Small tables with named rows and columns. After each table, cells are looked up by row and column.

tam =
,gul,bomuvov,sukon,lib,zotamaz,potam,buluti,tutuso,bav,zol
zokolo,4.210,-7.877,-0.395,-7.245,4.681,-3.391,-2.106,-1.071,-0.361,-6.343
feru,-1.966,-0.310,0.838,-5.411,-3.205,-2.352,0.731,0.243,-0.970,-0.907
lizodi,7.071,-4.832,-2.509,0.806,2.375,-0.858,0.069,-1.675,-1.887,-4.727
keti,8.362,1.706,-1.964,-2.736,-1.843,-2.332,0.567,-1.584,-2.487,-1.128
maf,2.660,-2.284,-1.074,-4.484,-6.388,-3.514,0.504,-5.116,-2.309,-1.250

sukon of maf: -1.074
bomuvov of zokolo: -7.877
zol of zokolo: -6.343
bav of feru: -0.970
lib of zokolo: -7.245
buluti of maf: 0.504
lib of lizodi: 0.806
zol of lizodi: -4.727
buluti of feru: 0.731
gul of maf: 2.660
gul of keti: 8.362
bomuvov of lizodi: -4.832
sukon of zokolo: -0.395
potam of feru: -2.352
zotamaz of keti: -1.843

samakoz:
|  | zepupa | nabu | vorotem | razi | tak | regone | zivaril |
|---|---|---|---|---|---|---|---|
| teg | 17359 | -9985 | 17402 | 40874 | 2235 | 22602 | 4392 |
| relilo | -42026 | 36566 | -22768 | -57014 | -52816 | -3116 | -40658 |
| dat | -30709 | 1192 | -33378 | -47897 | -121 | -9135 | 40363 |
| zovusab | 45329 | -35696 | 34316 | 90996 | 36197 | 38472 | 35354 |
| voril | 25943 | -17418 | 23351 | 53025 | 11773 | 26437 | 12468 |
| muv | -20863 | 18121 | -7947 | -22721 | -32661 | 3472 | -24788 |
| mol | 47211 | -35998 | 34075 | 87933 | 28984 | 37939 | 33102 |
| poz | -16421 | 42696 | -16566 | -4800 | -37010 | 30891 | 28649 |
| bugi | 8715 | -2694 | 4013 | 20017 | -8027 | 19337 | -972 |
| vumalo | 7366 | -2525 | 4286 | 20942 | -11027 | 14823 | -2891 |
| zev | -12148 | 11935 | -2034 | -8075 | -22057 | 8383 | -15478 |
| lovi | -23308 | 18880 | -24896 | -29587 | -16928 | 7002 | 37142 |
| boma | -27417 | 3101 | -29384 | -56506 | -411 | -13452 | 43855 |
| vuz | -23678 | 22500 | -11628 | -27201 | -39327 | 7273 | -31139 |

zepupa of poz: -16421
razi of lovi: -29587
tak of boma: -411
zepupa of muv: -20863
tak of zev: -22057
vorotem of vuz: -11628
vorotem of relilo: -22768
vorotem of bugi: 4013
razi of mol: 87933
zepupa of vuz: -23678
zivaril of poz: 28649
razi of voril: 53025

